Here is a tiny trained network, its code and every weight. The questions are about switching its units off for an input and a class, where a switched-off unit gives its printed mean instead of its output.

import numpy as np


def w(rows, s, z=0):
    codes = np.array(rows[::2]) - 128.0
    scale = np.full(codes.shape[1], s)
    scale[-1] = z or s
    return codes * scale


def norm(h):
    return h / np.sqrt((h * h).mean(-1, keepdims=True) + 1e-5)


def f(y):
    return np.maximum(y, 0)


def log_softmax(a):
    a = a - a.max(-1, keepdims=True)
    return a - np.log(np.exp(a).sum(-1, keepdims=True))


def net(x, mask):
    res = np.array(x, float).reshape(1, 4) / 4 @ E
    u = 0
    for l in range(3):
        y = f(norm(res) @ A[l][:, :-1].T + A[l][:, -1])
        res = res + np.where(mask[u : u + 5], y, B[l][:, -1]) @ B[l][:, :-1]
        u += 5
    return log_softmax(norm(res)[-1] @ U[:, :-1].T + U[:, -1])


A, B = {}, {}
E = w([
[117,11,100,108,92,180,213,179,139],'x0',
[148,85,157,164,172,2,129,96,40],'x1',
[96,151,42,154,127,160,135,53,109],'x2',
[150,121,169,127,125,218,167,103,52],'x3',
],0.011)
A[0] = w([
[124,59,135,131,121,70,158,115,69,3],'0.n0',
[135,162,172,132,138,54,108,109,93,197],'0.n1',
[126,108,150,118,115,252,156,151,108,206],'0.n2',
[127,158,168,115,107,180,113,193,205,121],'0.n3',
[131,177,95,130,126,170,121,82,149,219],'0.n4',
],0.028,0.0041)
B[0] = w([
[152,25,169,202,236,160,161,186,92,205],'0.n0',
[129,244,110,38,48,72,18,109,169,228],'0.n1',
[134,69,232,167,27,121,195,8,60,251],'0.n2',
[147,151,89,139,186,194,180,241,221,238],'0.n3',
[31,148,66,171,138,100,77,171,41,211],'0.n4',
],0.015,0.022)
A[1] = w([
[86,202,113,112,81,74,100,5,46,159],'1.n0',
[171,132,174,115,196,84,53,132,55,2],'1.n1',
[182,146,212,54,61,95,124,123,140,115],'1.n2',
[88,197,128,170,81,67,87,107,140,156],'1.n3',
[83,102,17,141,101,184,183,81,199,98],'1.n4',
],0.022,0.0037)
B[1] = w([
[199,134,102,35,48,20,32,12,117,253],'1.n0',
[12,72,145,90,210,85,67,251,100,194],'1.n1',
[232,169,180,158,113,236,135,44,208,193],'1.n2',
[32,54,100,194,119,207,148,26,112,227],'1.n3',
[133,177,131,110,36,60,3,98,98,176],'1.n4',
],0.012,0.02)
A[2] = w([
[181,142,161,147,109,179,176,167,118,58],'2.n0',
[213,163,77,66,182,123,107,156,161,72],'2.n1',
[200,184,174,74,167,6,103,208,44,39],'2.n2',
[180,155,242,98,131,134,176,123,132,4],'2.n3',
[102,192,117,219,117,198,193,101,96,46],'2.n4',
],0.022,0.002)
B[2] = w([
[83,71,111,162,135,104,123,146,6,244],'2.n0',
[147,173,128,185,175,86,211,61,161,201],'2.n1',
[85,153,37,103,29,243,69,152,100,201],'2.n2',
[145,81,145,221,169,102,178,140,142,228],'2.n3',
[141,60,150,29,210,87,32,109,116,254],'2.n4',
],0.014,0.0092)
U = w([
[75,101,104,125,153,160,66,207,123,122],'0',
[101,128,120,102,36,97,55,27,92,180],'1',
[157,57,202,176,124,157,240,113,93,226],'2',
[148,227,87,111,132,165,147,184,249,5],'3',
],0.013,0.0022)

Each question gives the input, the list of numbers given to net, and the class t.
The units are the neurons (one row each of A and B). Each row of codes is followed by its name. A weight is (code - 128) times the scale printed after its matrix; where a second scale follows, it is the last column's (A, B and U).
mask holds one flag per neuron, layer by layer. A switched-off neuron (its flag False) gives its mean, the last column of its row in B, instead of its output. The means were averaged over made-up inputs and are rounded, as every weight is.
A unit's drop is (log p(t) with every unit on - log p(t) with that unit switched off) / (log p(t) with every unit on - log p(t) with every unit switched off).
The circuit of an input: a set's keep is (log p(t) with only the set's units on - log p(t) with every unit switched off) / (log p(t) with every unit on - log p(t) with every unit switched off). Starting from the 12 units with the biggest drops (on a tie, the unit counted first), units are removed one at a time, each time the one whose removal leaves the highest keep (on an exact tie, the one counted first), for as long as the keep stays at least 0.8.
circuit, biggest first: the units of the circuit, biggest drop first
unit that matters most: the unit with the biggest drop
top k neurons: the k neurons with the biggest drops, biggest first
k most important neurons of layer l: the k neurons of layer l with the biggest drops, biggest first
drop of u: that unit's drop, to one decimal
input [4,-4,-5,-5], class 3: top 2 neurons : [0.n3 0.n0]
input [4,3,7,6], class 2: circuit, biggest first : [0.n1]
input [-3,8,6,5], class 0: top 3 neurons : [0.n0 0.n2 1.n1]
input [-1,4,0,6], class 0: top 3 neurons : [0.n0 1.n1 0.n2]
input [3,4,2,-3], class 0: 2 most important neurons of layer 0 : [0.n2 0.n3]
input [2,-7,-5,-5], class 3: 2 most important neurons of layer 0 : [0.n3 0.n0]
input [-3,-8,0,-5], class 3: top 2 neurons : [0.n3 0.n2]
input [-6,-6,-7,2], class 3: 2 most important neurons of layer 0 : [0.n3 0.n0]
input [0,0,-2,-5], class 3: 2 most important neurons of layer 0 : [0.n2 0.n4]
input [2,2,-8,-4], class 3: 2 most important neurons of layer 0 : [0.n2 0.n4]
input [4,-4,1,2], class 2: 3 most important neurons of layer 0 : [0.n2 0.n1 0.n3]
input [8,-7,4,7], class 2: top 2 neurons : [0.n2 0.n1]
input [8,4,-4,1], class 2: drop of 1.n3 : 0.0
input [3,7,-8,0], class 0: unit that matters most : 0.n0
input [2,-2,-2,-4], class 3: drop of 0.n2 : 0.2
input [6,8,2,-5], class 0: drop of 0.n2 : 0.4
input [-4,-3,-6,1], class 3: drop of 0.n3 : 0.1
